Each row has a hidden trait or not; one of two labels after the row says which. A new part has a new trait and new labels.
[ 2.42  3.03 -0.77  1.53  2.66  2.80  0.54  1.29 -0.93  3.28  1.93 -3.06
 -3.87  0.59 -2.19 -2.96  0.81  7.27 -2.54  2.07 -0.53 -1.98 -2.74  1.79
 -3.05  4.00  0.13  3.10 -2.79  3.20  3.64  2.97  0.31  0.69 -1.95 -1.76
  1.92 -1.17 -1.40 -5.13 -0.29  2.73 -2.52  9.24  1.80 -1.13  1.06  1.83
  3.55 -0.20]
rimi
[-1.64  0.52  1.19 -0.24  1.40  0.11 -0.34  0.22 -0.53  3.26 -1.16 -0.22
 -0.01  0.16  0.92  2.15  1.13  0.59 -1.33  1.04  0.80 -0.63 -0.77 -0.45
  0.37 -0.33  0.35 -1.20 -0.30  1.48  1.45 -1.55  1.71 -0.55 -0.24 -0.49
  1.81 -0.86 -0.19  1.55  0.49 -0.35  0.60 -0.09  0.52 -0.44  0.13  0.75
 -0.55 -0.17]
rimi
[-0.72  0.56 -1.41  0.51  2.43  0.51  0.80  0.70 -0.91 -2.12 -2.63 -1.82
 -0.68  1.86 -0.16 -0.51  0.86  2.30  0.60  2.66  1.07 -0.85 -2.71 -0.48
  2.49  0.14  0.88  0.82  1.05  3.00  2.58 -0.42 -3.39 -0.38 -1.52 -0.80
  1.49 -2.44  0.55 -9.99 -0.13 -3.26  1.99 -4.68 -0.20 -0.97  0.08 -1.76
 -1.76 -0.92]
rimi
[ 0.42  0.42  0.44  0.03  0.94  0.29 -1.58  3.35 -0.53  1.11  0.16 -0.85
 -1.39  0.51 -0.47  0.12  1.13 -0.11 -2.28  1.37  0.65 -1.09 -0.46 -0.63
  0.94  1.90  2.00  1.52 -1.42  1.77  1.16 -0.10  1.54  0.48  0.52 -0.80
 -0.14 -1.15  2.24 -3.75  2.25  0.70  2.61 -0.86  2.41 -0.72 -0.10 -0.17
  0.13 -0.22]
rimi
[ 0.13  0.81 -1.31 -0.49  0.58  4.87 -0.12 -0.61  0.05  4.30 -0.20 -2.13
  0.36  1.72  2.38  1.00 -0.57 -1.05 -1.76  0.53  1.44 -0.95 -2.70  1.01
 -0.96 -1.58  0.09  0.39 -0.41  0.87 -0.31  1.98 -2.83 -0.68 -0.44 -0.75
  1.02 -0.78  0.20  0.14  1.40 -0.42 -1.64  5.67  0.75  0.38  0.51 -2.20
  1.88 -0.14]
fisig
[-0.63  0.51 -0.38  0.21 -0.96  1.02 -1.80  2.32  0.73 -1.76  0.21 -2.94
 -0.18  0.28 -1.14  4.13  0.56  0.72 -2.72 -1.03  0.22 -0.89 -2.14  0.11
  0.94  0.59  1.34  2.26 -0.85  0.39 -1.55  1.08 -1.76 -0.21  0.46 -0.97
 -1.66  1.35  1.40 -2.25  2.66 -0.03 -0.98  2.41 -0.72  0.60 -0.49 -0.48
  0.93 -0.63]
fisig
[-1.49  3.07 -1.97  0.80  1.48  0.33  2.02 -1.61  0.43 -2.35 -0.92 -3.10
 -0.35 -0.76 -1.30 -1.87  0.48  3.57 -0.31 -0.20  0.62 -0.21 -1.68  1.16
 -0.58  0.45 -1.46  0.48 -0.07  1.43  0.54 -0.03 -3.82 -0.86 -2.33 -0.48
  1.48 -0.56 -3.52 -4.74 -0.29 -1.22 -3.91  2.92 -2.11  0.08  0.13 -0.52
 -0.70 -1.00]
fisig
[-0.95  1.16 -1.15 -0.58  1.42  1.85 -0.15  0.49 -0.28  6.90 -0.78 -2.58
 -0.71  0.98  0.82  3.19  0.96  0.89 -2.89  1.22  1.11 -0.93 -1.82  1.35
 -0.16 -0.92  0.56 -0.41 -1.96  1.12  0.21  1.36 -1.06  0.21 -0.05 -0.60
  0.49  0.74  0.02  4.15  1.29  0.49 -0.20  6.43  0.86 -0.62  0.55  0.58
  1.77 -0.06]
fisig
[-0.82  1.38 -2.29  0.45  1.22  1.77  2.28 -2.22 -0.60 -0.02 -1.71 -1.45
 -0.12  1.30  0.80 -1.08 -0.20  2.06  1.00  1.96  0.46 -0.71 -2.63  0.92
 -0.03 -0.33 -0.93 -0.29  0.53  1.85  1.69  0.43 -3.09 -1.03 -2.05 -0.21
  2.16 -1.45 -2.53 -5.71 -1.95 -1.87 -1.16 -0.19 -1.58 -0.49  0.62 -1.40
 -1.35 -0.44]
fisig
[-1.49  0.50  1.08 -0.38  0.80 -0.42  0.68 -0.62  0.06  2.86 -0.74  0.85
  0.13 -1.15  1.16  0.87  0.87 -0.04 -0.08 -0.19  0.25 -0.01  0.07 -0.67
 -0.58 -0.85 -0.18 -1.97  0.01  0.18  0.82 -1.88  2.44 -0.38 -0.16  0.30
  1.41 -0.16 -1.02  4.01 -0.10 -0.31 -0.31 -0.26  0.04  0.10 -0.13  1.37
 -1.17 -0.03]
rimi

New part:
[-7.33 -3.07  9.99 -1.31 -5.36 -9.99 -0.90 -0.95 -6.80 -2.05  6.05  3.50
  2.32  4.69  8.12 -4.35 -1.92  2.64 -1.61 -6.49 -5.03  2.94  5.58 -6.06
 -8.97  6.18  2.12 -0.42]
<85>
[ 1.49 -3.12  7.64 -1.68 -1.99 -4.56 -0.18  0.62 -1.74 -1.71  3.22  0.50
  1.40 -0.48  3.72 -0.73 -0.86 -0.30  1.88 -8.44 -2.76  1.44  5.86 -3.01
 -3.18  3.22 -1.50 -0.66]
<92>
[ 1.38 -3.31  8.31 -1.62 -2.59 -5.14 -0.35  0.20 -3.47 -1.11  2.65  0.61
  1.09  0.20  2.56 -1.72 -1.16  0.04  1.16 -6.01 -2.75  1.05  5.67 -2.74
 -2.73  2.92 -0.94 -1.17]
<92>
[ 1.93 -0.89  4.99 -1.32 -3.46 -5.08  0.87  0.47 -3.71 -0.57  1.96  0.45
  0.33  0.41  0.35 -0.34  1.53  0.84  0.37 -2.78 -2.50  0.66  3.11 -1.78
 -4.32  0.67 -1.04 -2.57]
<85>
[ 2.40 -1.67  5.81 -1.23 -2.57 -5.86  0.05  0.15 -2.83 -0.58  2.45  0.47
  0.59  0.02  2.03 -1.19 -0.79  0.34  0.93 -3.64 -2.56  0.73  4.08 -1.64
 -3.47  1.27 -1.42 -1.72]
<92>
[-4.23  3.09 -1.95  1.44 -0.49  0.52 -0.09  1.33  1.99 -2.83  0.29  0.44
  0.17  0.91 -1.17 -0.31 -0.47  1.05  0.14  1.50  0.24  0.40 -1.69 -0.65
  0.52  0.15  1.50 -0.81]
<85>
[ 3.09 -3.47  7.32 -1.26 -2.49 -6.68  0.10 -0.66 -5.44  0.39  1.56  0.11
  0.12  0.44  4.49 -1.29 -0.16  0.60 -2.14 -4.04 -2.32 -0.58  5.19 -0.99
 -4.11  2.23 -0.78 -1.82]
<85>
[-1.95  2.37 -2.80  0.12 -1.00 -1.06  0.44  0.55  0.06 -0.63  0.99 -0.47
 -0.18 -0.67 -1.87  0.88 -1.11  0.18  2.53 -1.62 -0.14  0.16 -0.28  0.11
 -0.13 -0.28  0.07 -0.47]
<92>
[-4.54  2.79 -1.91  1.86 -0.32  0.99 -0.32  1.25  0.36 -1.67  0.72  0.57
 -0.14  1.28 -1.70 -0.53 -0.51  1.51 -0.13  2.59  0.63  0.37 -2.83 -0.45
  0.35 -0.56  2.22 -0.32]
<85>
[ 2.34 -3.29  8.11 -1.93 -2.25 -5.35 -0.34 -0.01 -3.22 -0.88  3.42  0.14
  1.08  0.09  3.15 -0.74 -1.08 -0.12  0.91 -5.11 -2.29  0.71  5.04 -2.05
 -3.13  2.02 -1.33 -1.52]
<92>
[ 1.90 -1.21  6.83 -1.28 -3.35 -5.49 -0.20  0.22 -3.33 -0.77  2.82  0.44
  0.97  0.58  1.92 -0.85 -1.18  0.59  2.28 -5.20 -3.05  1.36  3.41 -2.28
 -4.22  1.31 -1.22 -1.41]
<92>
[ 2.46 -3.16  8.42 -1.63 -1.79 -5.38 -0.25 -0.10 -3.32 -1.07  3.29  0.21
  0.87 -0.18  3.79 -1.13 -0.88  0.15  0.39 -6.79 -2.84  0.71  4.75 -2.31
 -3.44  2.29 -1.46  0.24]
<92>
[ 1.47  1.40 -2.76 -0.49 -1.89 -1.50  0.49  0.81 -1.10 -0.23  0.83 -0.90
 -0.20 -1.08 -1.15  0.95 -0.78  0.06  3.81 -2.34 -1.00 -0.23  1.91  0.13
 -0.62 -0.79 -0.93 -1.31]
<92>
[ 3.65 -4.46  6.44 -1.75 -1.90 -4.36 -0.22  0.24 -3.11 -1.08  2.83 -0.02
  0.66 -1.39  2.13 -0.72 -0.64 -0.12  1.25 -6.19 -2.73  0.43  4.95 -1.01
 -2.44  2.63 -1.86 -1.28]
<92>
[-3.33  2.55 -1.24  1.48 -0.83  1.51 -0.45  1.47 -0.29 -1.75 -0.42  1.11
 -0.31  0.86 -1.66 -0.67 -0.05  1.74 -0.31  4.02  0.88 -0.05 -2.91 -0.14
  0.83 -0.87  1.96 -1.14]
<85>
[-1.22  2.54  1.46  0.58 -1.08 -1.34  0.36  1.72 -1.86 -3.01  0.87  1.29
  0.57  0.59 -1.34 -0.07  0.36  1.36 -1.85  1.29 -0.15  0.15 -1.30 -0.85
  1.15  0.45  0.76 -2.25]
<85>
[ 2.28 -2.26  8.17 -1.29 -3.00 -5.86 -0.15 -0.57 -4.59 -0.52  2.34  0.30
  0.59  0.00  3.72 -1.15 -0.76  0.32 -0.70 -4.72 -2.41  0.17  5.24 -2.02
 -4.38  2.29 -0.83 -2.36]
<92>
[ 1.50 -2.87  8.17 -1.62 -2.54 -5.56 -0.48  0.15 -2.63 -1.32  3.03  0.57
  1.00  0.39  3.66 -1.45 -1.24  0.22  0.82 -6.48 -2.75  0.87  4.51 -2.94
 -4.20  2.41 -1.14 -1.47]
<92>
[-4.99  2.55 -3.65  1.28 -0.46  1.87  0.04  1.03  1.45 -2.18  0.45  0.15
  0.12  0.46 -2.24 -0.42 -0.63  0.58  0.22  0.68  1.31  0.50 -2.49  0.00
  0.85  0.36  1.40 -0.23]
<85>
[ 1.39 -0.27  3.10 -0.95 -2.34 -3.69  0.53  0.45 -2.55 -1.38  1.85 -0.09
  0.17 -0.23  0.11 -0.32 -0.57  0.54  2.97 -3.51 -2.27  0.75  1.66 -0.36
 -2.40  0.53 -0.91 -1.83]
<85>
[-3.09  2.02 -1.05  0.79 -1.10 -0.31  0.33  1.24 -0.54 -2.27  0.81  0.52
  0.34  0.16 -1.76  0.22 -0.51  0.48  0.82 -1.54  1.01  0.40 -0.81 -0.83
  0.69  0.52  0.73 -0.90]
<85>
